Below are the code and all the weights of a small trained network. Each question names an input and a target symbol and asks about switching units off, where a switched-off unit gives its printed mean instead of its output.

import numpy as np


def w(rows, s, z=0):
    codes = np.array(rows[::2]) - 128.0
    scale = np.full(codes.shape[1], s)
    scale[-1] = z or s
    return codes * scale


def norm(h):
    return h / np.sqrt((h * h).mean(-1, keepdims=True) + 1e-5)


def f(y):
    return y / 2 * (1 + np.tanh(0.7978845608 * (y + 0.044715 * y**3)))


def softmax(a):
    e = np.exp(a - a.max(-1, keepdims=True))
    return e / e.sum(-1, keepdims=True)


def log_softmax(a):
    a = a - a.max(-1, keepdims=True)
    return a - np.log(np.exp(a).sum(-1, keepdims=True))


def net(x, mask):
    ids = ['αβγζθλμπστ'.index(c) for c in x.split()]
    T = len(ids)
    res = E[ids] + P[:T]
    r = norm(res)
    for j in range(3):
        rows = slice(4 * j, 4 * j + 4)
        q, k, v = (r @ M[0][rows].T for M in (Q, K, V))
        z = softmax(np.where(np.tri(T) > 0, q @ k.T / 4**0.5, -1e9)) @ v
        o = O[0][rows]
        res = res + np.where(mask[j], z, o[:, -1]) @ o[:, :-1]
    y = f(norm(res) @ A[0][:, :-1].T + A[0][:, -1])
    res = res + np.where(mask[3:19], y, B[0][:, -1]) @ B[0][:, :-1]
    return log_softmax(norm(res)[-1] @ U[:, :-1].T + U[:, -1])


Q, K, V, O, A, B = {}, {}, {}, {}, {}, {}
E = w([
[153,101,84],'α',
[183,84,115],'β',
[36,244,108],'γ',
[120,168,129],'ζ',
[90,254,181],'θ',
[150,67,192],'λ',
[56,153,8],'μ',
[85,165,140],'π',
[123,162,128],'σ',
[116,85,131],'τ',
],0.0092)
P = w([
[40,114,140],'0',
[57,144,166],'1',
[75,151,174],'2',
[87,176,170],'3',
[96,193,164],'4',
[123,216,151],'5',
[163,245,141],'6',
[166,254,131],'7',
[155,247,142],'8',
],0.0023)
Q[0] = w([
[123,120,156],'h0',
[106,6,79],'h0',
[96,133,96],'h0',
[156,86,139],'h0',
[93,124,210],'h1',
[133,80,179],'h1',
[131,53,117],'h1',
[108,184,97],'h1',
[175,174,108],'h2',
[88,131,162],'h2',
[115,143,201],'h2',
[109,76,72],'h2',
],0.016)
K[0] = w([
[114,125,171],'h0',
[2,42,144],'h0',
[97,139,72],'h0',
[110,67,198],'h0',
[71,111,223],'h1',
[136,61,171],'h1',
[115,11,82],'h1',
[94,202,116],'h1',
[185,215,106],'h2',
[129,94,215],'h2',
[126,132,250],'h2',
[80,33,4],'h2',
],0.0088)
V[0] = w([
[66,90,73],'h0',
[107,95,32],'h0',
[77,200,73],'h0',
[103,88,202],'h0',
[137,58,195],'h1',
[176,140,143],'h1',
[136,152,57],'h1',
[104,99,192],'h1',
[157,167,42],'h2',
[135,155,229],'h2',
[118,103,195],'h2',
[2,136,71],'h2',
],0.0054)
O[0] = w([
[183,155,82,118],'h0',
[125,189,77,62],'h0',
[96,51,63,227],'h0',
[192,125,174,149],'h0',
[153,183,81,29],'h1',
[103,149,139,110],'h1',
[88,108,144,134],'h1',
[191,141,104,126],'h1',
[95,94,182,122],'h2',
[103,206,113,195],'h2',
[139,152,97,127],'h2',
[253,141,176,255],'h2',
],0.0047,0.001)
A[0] = w([
[71,152,2,132],'n0',
[190,47,74,88],'n1',
[72,135,63,131],'n2',
[215,175,17,45],'n3',
[118,67,91,52],'n4',
[99,68,64,23],'n5',
[143,85,106,88],'n6',
[187,148,50,53],'n7',
[18,23,63,109],'n8',
[134,130,119,74],'n9',
[127,126,130,128],'n10',
[129,108,121,77],'n11',
[122,163,69,143],'n12',
[186,190,212,3],'n13',
[14,131,193,81],'n14',
[156,68,89,86],'n15',
],0.0066,0.0033)
B[0] = w([
[198,71,77,194],'n0',
[59,149,136,193],'n1',
[166,79,90,161],'n2',
[25,156,61,145],'n3',
[117,151,183,93],'n4',
[142,153,172,94],'n5',
[78,164,154,103],'n6',
[74,158,87,111],'n7',
[181,90,253,193],'n8',
[134,150,126,86],'n9',
[127,128,128,128],'n10',
[126,145,142,84],'n11',
[133,96,76,159],'n12',
[232,92,193,181],'n13',
[46,132,66,253],'n14',
[74,151,156,128],'n15',
],0.0048,0.0019)
U = w([
[67,21,223,208],'α',
[22,81,143,106],'β',
[104,113,126,75],'γ',
[119,116,130,68],'ζ',
[86,255,232,86],'θ',
[215,156,169,254],'λ',
[182,9,57,187],'μ',
[135,103,108,36],'π',
[113,121,149,118],'σ',
[227,202,37,97],'τ',
],0.0099,0.0047)

Each question gives the input, a string of symbols that net reads in full, and the target symbol t.
The units are the heads (4 rows each of Q, K, V and O) and the neurons (one row each of A and B). Each row of codes is followed by its name. A weight is (code - 128) times the scale printed after its matrix; where a second scale follows, it is the last column's (O, A, B and U).
mask holds one flag per unit, heads first, then neurons. A switched-off unit (its flag False) gives its mean, the last column of its rows in O or B, instead of its output. The means were averaged over made-up inputs and are rounded, as every weight is.
A unit's drop is (log p(t) with every unit on - log p(t) with that unit switched off) / (log p(t) with every unit on - log p(t) with every unit switched off).
The circuit of an input: a set's keep is (log p(t) with only the set's units on - log p(t) with every unit switched off) / (log p(t) with every unit on - log p(t) with every unit switched off). Starting from the 12 units with the biggest drops (on a tie, the unit counted first), units are removed one at a time, each time the one whose removal leaves the highest keep (on an exact tie, the one counted first), for as long as the keep stays at least 0.8.
circuit, biggest first: the units of the circuit, biggest drop first
most important unit: the unit with the biggest drop
heads that matter: for each layer, one digit per head in row order, 1 if its drop is at least 0.15 and else 0, layers parted by /
drop when u is switched off: that unit's drop, to one decimal
input β λ μ λ ζ, target μ: circuit, biggest first	(h2 h0 n0 n2)
input λ τ β τ, target τ: circuit, biggest first	(h1 h0)
input ζ ζ β, target β: heads that matter	010
input σ π ζ τ τ α μ λ α, target α: heads that matter	001
input γ σ β λ β, target λ: circuit, biggest first	(h0 h1)
input β λ θ λ γ λ μ ζ τ, target τ: circuit, biggest first	(h1)
input α β τ γ α π, target τ: heads that matter	101
input π λ ζ, target μ: circuit, biggest first	(h2 h0 n0)
input θ λ α λ σ, target μ: circuit, biggest first	(h0 n0 n2)
input ζ ζ ζ ζ π γ β, target β: heads that matter	100
input β σ τ ζ λ ζ ζ σ, target β: heads that matter	110
input β π σ, target λ: heads that matter	001
input ζ ζ τ ζ β, target τ: heads that matter	110
input α ζ σ ζ β μ μ ζ π, target β: heads that matter	110
input π β ζ λ β α π, target τ: heads that matter	001
input μ λ β β, target λ: circuit, biggest first	(h0)
input π α α σ, target τ: heads that matter	101
input θ ζ π γ μ, target μ: heads that matter	000
input μ ζ σ, target β: heads that matter	111
input β θ λ, target λ: most important unit	h1
input π μ σ α β, target α: drop when n13 is switched off	0.1
input ζ β μ ζ λ μ σ μ, target μ: drop when h1 is switched off	0.2
input ζ λ σ, target μ: drop when h2 is switched off	0.6
